Below are the code and all the weights of a small trained network. Each question names an input and a target symbol and asks about switching units off, where a switched-off unit gives its printed mean instead of its output.

import numpy as np


def w(rows, s, z=0):
    codes = np.array(rows[::2]) - 128.0
    scale = np.full(codes.shape[1], s)
    scale[-1] = z or s
    return codes * scale


def norm(h):
    return h / np.sqrt((h * h).mean(-1, keepdims=True) + 1e-5)


def f(y):
    return np.maximum(y, 0)


def softmax(a):
    e = np.exp(a - a.max(-1, keepdims=True))
    return e / e.sum(-1, keepdims=True)


def log_softmax(a):
    a = a - a.max(-1, keepdims=True)
    return a - np.log(np.exp(a).sum(-1, keepdims=True))


def net(x, mask):
    ids = ['αβγδεζηθλμπστψω'.index(c) for c in x.split()]
    T = len(ids)
    res = E[ids] + P[:T]
    r = norm(res)
    for j in range(2):
        rows = slice(4 * j, 4 * j + 4)
        q, k, v = (r @ M[0][rows].T for M in (Q, K, V))
        z = softmax(np.where(np.tri(T) > 0, q @ k.T / 4**0.5, -1e9)) @ v
        o = O[0][rows]
        res = res + np.where(mask[j], z, o[:, -1]) @ o[:, :-1]
    y = f(norm(res) @ A[0][:, :-1].T + A[0][:, -1])
    res = res + np.where(mask[2:14], y, B[0][:, -1]) @ B[0][:, :-1]
    return log_softmax(norm(res)[-1] @ U[:, :-1].T + U[:, -1])


Q, K, V, O, A, B = {}, {}, {}, {}, {}, {}
E = w([
[241,37,67,72],'α',
[113,95,95,87],'β',
[104,76,99,123],'γ',
[63,104,115,88],'δ',
[101,77,137,166],'ε',
[146,86,219,63],'ζ',
[206,113,113,4],'η',
[81,120,132,87],'θ',
[79,129,150,119],'λ',
[106,67,135,117],'μ',
[123,138,125,90],'π',
[212,102,110,114],'σ',
[196,87,138,122],'τ',
[82,112,140,135],'ψ',
[83,90,125,62],'ω',
],0.014)
P = w([
[150,238,165,176],'0',
[34,9,76,31],'1',
[3,31,106,36],'2',
[100,75,113,74],'3',
[89,66,110,79],'4',
[70,72,105,58],'5',
[71,72,108,67],'6',
],0.0074)
Q[0] = w([
[162,164,142,128],'head 1',
[120,87,145,104],'head 1',
[248,106,148,142],'head 1',
[170,120,131,80],'head 1',
[160,126,205,153],'head 2',
[57,176,56,141],'head 2',
[44,90,142,114],'head 2',
[83,147,126,135],'head 2',
],0.017)
K[0] = w([
[109,67,73,113],'head 1',
[128,123,150,193],'head 1',
[68,1,162,113],'head 1',
[142,80,118,116],'head 1',
[99,78,92,67],'head 2',
[83,176,127,166],'head 2',
[124,198,171,164],'head 2',
[198,124,85,218],'head 2',
],0.012)
V[0] = w([
[155,93,163,59],'head 1',
[123,107,109,162],'head 1',
[164,131,140,29],'head 1',
[172,76,171,156],'head 1',
[155,162,63,30],'head 2',
[185,156,89,187],'head 2',
[153,131,205,251],'head 2',
[58,115,189,65],'head 2',
],0.013)
O[0] = w([
[45,71,150,141,215],'head 1',
[148,168,89,59,76],'head 1',
[38,88,142,248,253],'head 1',
[173,98,52,129,107],'head 1',
[36,53,220,12,245],'head 2',
[202,174,222,126,72],'head 2',
[155,104,81,255,24],'head 2',
[41,188,74,148,203],'head 2',
],0.0081,0.0055)
A[0] = w([
[185,96,158,228,17],'neuron 1',
[223,97,144,142,146],'neuron 2',
[83,39,223,97,93],'neuron 3',
[179,228,45,163,175],'neuron 4',
[163,160,230,48,177],'neuron 5',
[221,223,248,148,1],'neuron 6',
[103,155,46,112,136],'neuron 7',
[130,49,47,157,162],'neuron 8',
[130,35,62,56,175],'neuron 9',
[114,201,158,132,159],'neuron 10',
[22,72,154,130,148],'neuron 11',
[182,196,189,151,121],'neuron 12',
],0.011,0.0061)
B[0] = w([
[96,169,86,7,140],'neuron 1',
[67,213,111,102,152],'neuron 2',
[167,173,183,193,232],'neuron 3',
[84,94,231,99,159],'neuron 4',
[128,81,84,173,173],'neuron 5',
[138,70,85,109,135],'neuron 6',
[105,146,129,231,149],'neuron 7',
[123,158,195,90,165],'neuron 8',
[92,214,121,116,209],'neuron 9',
[151,129,128,52,137],'neuron 10',
[250,92,2,82,249],'neuron 11',
[43,66,73,119,137],'neuron 12',
],0.0092,0.014)
U = w([
[168,126,225,109,217],'α',
[44,34,165,149,114],'β',
[103,157,58,138,123],'γ',
[46,125,103,138,71],'δ',
[116,255,154,56,3],'ε',
[101,137,66,225,226],'ζ',
[86,85,227,70,111],'η',
[85,95,64,180,136],'θ',
[166,185,73,146,204],'λ',
[89,228,137,146,235],'μ',
[140,79,122,93,113],'π',
[210,50,76,122,91],'σ',
[200,172,120,74,156],'τ',
[82,192,69,120,70],'ψ',
[43,158,171,165,216],'ω',
],0.015,0.004)

Each question gives the input, a string of symbols that net reads in full, and the target symbol t.
The units are the heads (4 rows each of Q, K, V and O) and the neurons (one row each of A and B). Each row of codes is followed by its name. A weight is (code - 128) times the scale printed after its matrix; where a second scale follows, it is the last column's (O, A, B and U).
mask holds one flag per unit, heads first, then neurons. A switched-off unit (its flag False) gives its mean, the last column of its rows in O or B, instead of its output. The means were averaged over made-up inputs and are rounded, as every weight is.
A unit's drop is (log p(t) with every unit on - log p(t) with that unit switched off) / (log p(t) with every unit on - log p(t) with every unit switched off).
The circuit of an input: a set's keep is (log p(t) with only the set's units on - log p(t) with every unit switched off) / (log p(t) with every unit on - log p(t) with every unit switched off). Starting from the 12 units with the biggest drops (on a tie, the unit counted first), units are removed one at a time, each time the one whose removal leaves the highest keep (on an exact tie, the one counted first), for as long as the keep stays at least 0.8.
units of the circuit, in order: the units of the circuit, biggest drop first
unit that matters most: the unit with the biggest drop
k most important neurons: the k neurons with the biggest drops, biggest first
which heads matter: for each layer, one digit per head in row order, 1 if its drop is at least 0.15 and else 0, layers parted by /
drop of u: that unit's drop, to one decimal
input λ τ ω τ τ ε, target ω: which heads matter => 11
input σ σ θ ψ, target α: units of the circuit, in order => head 2
input ε π β, target λ: units of the circuit, in order => head 1; head 2
input λ μ τ σ π π μ, target ω: units of the circuit, in order => head 2; neuron 11; head 1; neuron 4
input ψ λ θ, target μ: 3 most important neurons => neuron 11; neuron 4; neuron 7
input π ω γ, target σ: units of the circuit, in order => neuron 11; head 2; neuron 3
input ψ σ μ γ γ ψ θ, target μ: units of the circuit, in order => neuron 11; head 1; head 2; neuron 4
input λ π μ λ, target ω: units of the circuit, in order => head 2; neuron 11; head 1; neuron 4
input η σ ω η σ δ π, target β: which heads matter => 11
input τ ζ ζ η γ, target ε: which heads matter => 01
input τ τ δ, target ε: which heads matter => 11
input η σ η η ε λ, target β: units of the circuit, in order => head 1; head 2; neuron 11
input π μ τ λ, target σ: which heads matter => 00
input π β α η θ, target σ: unit that matters most => neuron 11
input τ β β η η ψ, target ε: 3 most important neurons => neuron 1; neuron 2; neuron 11
input μ λ β τ σ β β, target ζ: which heads matter => 01
input σ η η η σ σ μ, target α: which heads matter => 01
input μ γ γ, target ζ: which heads matter => 01
input σ ω η η π γ β, target α: which heads matter => 01
input γ π δ, target τ: which heads matter => 11
input τ δ μ, target ε: which heads matter => 11
input σ α η π π μ, target α: which heads matter => 01
input η δ θ θ β, target β: units of the circuit, in order => head 1
input ψ σ β σ η τ ω, target μ: 2 most important neurons => neuron 11; neuron 4
input η η ζ π θ, target β: which heads matter => 10
input ε β μ ε, target λ: drop of head 1 => 0.4
